Below is a small trained network, with its code and all its weights. Each question gives an input and a target symbol and asks what happens when units are switched off, that is, made to give their printed mean instead of their output.

import numpy as np


def w(rows, s, z=0):
    codes = np.array(rows[::2]) - 128.0
    scale = np.full(codes.shape[1], s)
    scale[-1] = z or s
    return codes * scale


def norm(h):
    return h / np.sqrt((h * h).mean(-1, keepdims=True) + 1e-5)


def f(y):
    return np.maximum(y, 0)


def softmax(a):
    e = np.exp(a - a.max(-1, keepdims=True))
    return e / e.sum(-1, keepdims=True)


def log_softmax(a):
    a = a - a.max(-1, keepdims=True)
    return a - np.log(np.exp(a).sum(-1, keepdims=True))


def net(x, mask):
    ids = ['Γβεμξπω'.index(c) for c in x.split()]
    T = len(ids)
    res = E[ids] + P[:T]
    u = 0
    for l in range(2):
        q, k, v = (norm(res) @ M[l].T for M in (Q, K, V))
        z = softmax(np.where(np.tri(T) > 0, q @ k.T / 4**0.5, -1e9)) @ v
        res = res + np.where(mask[u], z, O[l][:, -1]) @ O[l][:, :-1]
        u += 1
        y = f(norm(res) @ A[l][:, :-1].T + A[l][:, -1])
        res = res + np.where(mask[u : u + 16], y, B[l][:, -1]) @ B[l][:, :-1]
        u += 16
    return log_softmax(norm(res)[-1] @ U[:, :-1].T + U[:, -1])


Q, K, V, O, A, B = {}, {}, {}, {}, {}, {}
E = w([
[142,104,43],'Γ',
[141,103,43],'β',
[157,105,81],'ε',
[157,110,81],'μ',
[2,80,102],'ξ',
[133,110,50],'π',
[204,155,180],'ω',
],0.0033)
P = w([
[126,215,76],'0',
[149,197,94],'1',
[153,177,105],'2',
[145,132,80],'3',
[148,121,83],'4',
[148,109,92],'5',
[151,98,106],'6',
[141,81,107],'7',
[142,66,118],'8',
[136,45,136],'9',
[144,25,130],'10',
[149,3,141],'11',
],0.0036)
Q[0] = w([
[89,235,193],'L0H0',
[94,216,179],'L0H0',
[112,181,170],'L0H0',
[77,254,195],'L0H0',
],0.0089)
K[0] = w([
[119,255,32],'L0H0',
[107,232,59],'L0H0',
[120,196,63],'L0H0',
[114,252,49],'L0H0',
],0.0058)
V[0] = w([
[108,102,78],'L0H0',
[3,170,89],'L0H0',
[41,138,75],'L0H0',
[80,102,55],'L0H0',
],0.0052)
O[0] = w([
[202,59,169,237],'L0H0',
[83,15,217,29],'L0H0',
[129,2,218,133],'L0H0',
[177,58,180,255],'L0H0',
],0.0032,0.002)
A[0] = w([
[137,123,82,40],'L0N0',
[70,82,83,174],'L0N1',
[132,104,91,66],'L0N2',
[85,140,82,132],'L0N3',
[36,99,106,96],'L0N4',
[151,55,200,165],'L0N5',
[121,247,149,189],'L0N6',
[137,103,77,81],'L0N7',
[3,90,97,105],'L0N8',
[180,174,180,161],'L0N9',
[47,94,98,130],'L0N10',
[156,170,52,95],'L0N11',
[128,147,140,58],'L0N12',
[81,249,124,177],'L0N13',
[130,123,236,78],'L0N14',
[135,140,28,2],'L0N15',
],0.0042,0.0021)
B[0] = w([
[147,140,150,153],'L0N0',
[178,226,121,231],'L0N1',
[170,144,139,172],'L0N2',
[107,161,112,153],'L0N3',
[41,160,198,146],'L0N4',
[68,222,100,250],'L0N5',
[132,46,106,174],'L0N6',
[175,154,143,219],'L0N7',
[5,177,217,155],'L0N8',
[62,122,37,168],'L0N9',
[82,180,180,152],'L0N10',
[140,174,227,253],'L0N11',
[136,121,137,128],'L0N12',
[217,22,77,163],'L0N13',
[125,92,56,135],'L0N14',
[192,157,211,198],'L0N15',
],0.0029,0.0018)
Q[1] = w([
[1,155,169],'L1H0',
[231,105,95],'L1H0',
[209,134,84],'L1H0',
[16,164,176],'L1H0',
],0.0057)
K[1] = w([
[218,236,102],'L1H0',
[48,48,143],'L1H0',
[38,61,168],'L1H0',
[218,254,101],'L1H0',
],0.006)
V[1] = w([
[95,156,205],'L1H0',
[224,155,252],'L1H0',
[74,190,100],'L1H0',
[98,231,229],'L1H0',
],0.0031)
O[1] = w([
[164,148,189,40],'L1H0',
[255,89,120,182],'L1H0',
[91,123,185,53],'L1H0',
[166,123,214,8],'L1H0',
],0.0044,0.0015)
A[1] = w([
[128,136,177,136],'L1N0',
[128,173,106,200],'L1N1',
[142,78,175,118],'L1N2',
[136,136,120,194],'L1N3',
[122,74,168,70],'L1N4',
[129,85,122,249],'L1N5',
[134,185,123,54],'L1N6',
[131,190,136,134],'L1N7',
[136,171,124,46],'L1N8',
[129,134,134,88],'L1N9',
[109,76,157,71],'L1N10',
[125,253,147,201],'L1N11',
[140,131,117,211],'L1N12',
[128,158,111,172],'L1N13',
[114,158,162,151],'L1N14',
[61,116,131,194],'L1N15',
],0.0076,0.0016)
B[1] = w([
[97,143,104,136],'L1N0',
[81,117,154,223],'L1N1',
[68,148,138,165],'L1N2',
[109,121,148,211],'L1N3',
[50,97,184,152],'L1N4',
[97,134,177,254],'L1N5',
[127,153,168,152],'L1N6',
[115,172,141,157],'L1N7',
[119,144,153,145],'L1N8',
[132,130,127,128],'L1N9',
[103,97,165,151],'L1N10',
[122,254,159,189],'L1N11',
[96,125,164,245],'L1N12',
[101,124,146,195],'L1N13',
[138,157,100,136],'L1N14',
[250,113,169,164],'L1N15',
],0.0049,0.0024)
U = w([
[93,123,71,52],'Γ',
[87,112,59,143],'β',
[209,97,117,211],'ε',
[175,110,138,2],'μ',
[62,94,204,171],'ξ',
[93,101,116,135],'π',
[99,254,157,166],'ω',
],0.0086,0.0028)

Each question gives the input, a string of symbols that net reads in full, and the target symbol t.
The units are the heads (4 rows each of Q, K, V and O) and the neurons (one row each of A and B). Each row of codes is followed by its name. A weight is (code - 128) times the scale printed after its matrix; where a second scale follows, it is the last column's (O, A, B and U).
mask holds one flag per unit, layer by layer, with each layer's heads first. A switched-off unit (its flag False) gives its mean, the last column of its rows in O or B, instead of its output. The means were averaged over made-up inputs and are rounded, as every weight is.
A unit's drop is (log p(t) with every unit on - log p(t) with that unit switched off) / (log p(t) with every unit on - log p(t) with every unit switched off).
The circuit of an input: a set's keep is (log p(t) with only the set's units on - log p(t) with every unit switched off) / (log p(t) with every unit on - log p(t) with every unit switched off). Starting from the 12 units with the biggest drops (on a tie, the unit counted first), units are removed one at a time, each time the one whose removal leaves the highest keep (on an exact tie, the one counted first), for as long as the keep stays at least 0.8.
circuit, biggest first: the units of the circuit, biggest drop first
unit that matters most: the unit with the biggest drop
top k neurons: the k neurons with the biggest drops, biggest first
k most important neurons of layer l: the k neurons of layer l with the biggest drops, biggest first
drop of u: that unit's drop, to one decimal
input ω ω ω β, target ω: circuit, biggest first => (L0H0; L1H0)
input β ω μ ξ ε, target ξ: circuit, biggest first => (L0H0; L1H0)
input β π ω, target β: 4 most important neurons of layer 0 => (L0N9; L0N11; L0N14; L0N1)
input ξ ε Γ ω ξ μ ω ω β, target ω: circuit, biggest first => (L0H0)
input β π β, target β: top 3 neurons => (L0N11; L0N15; L0N5)
input β β ε, target β: top 2 neurons => (L0N11; L0N15)
input ω β Γ π ξ ε ε ξ ξ ε ω, target ω: circuit, biggest first => (L1H0; L0N5; L1N11)
input ε ε μ, target ε: 2 most important neurons of layer 0 => (L0N5; L0N1)
input ε ε ξ ξ ω, target ξ: circuit, biggest first => (L0H0; L0N1; L1N4)
input β β ξ ω ε ω μ ξ, target ω: 2 most important neurons of layer 1 => (L1N15; L1N11)
input β β β, target β: top 2 neurons => (L0N11; L0N15)
input β Γ Γ, target β: 3 most important neurons of layer 0 => (L0N11; L0N15; L0N5)
input β ε π, target β: top 3 neurons => (L0N11; L0N15; L1N15)
input Γ ε β μ ω Γ ω ε ε ω ω ε, target ω: top neuron => (L0N11)
input β ε μ, target β: 2 most important neurons of layer 1 => (L1N15; L1N11)
input ε β ω, target ε: 2 most important neurons of layer 0 => (L0N6; L0N1)
input ε ξ ε, target ξ: drop of L0H0 => 0.7
input ε Γ μ, target ε: drop of L0H0 => 0.3
input μ ξ Γ Γ, target ξ: drop of L1H0 => 0.2
input ε ε ω, target ε: unit that matters most => L0N6
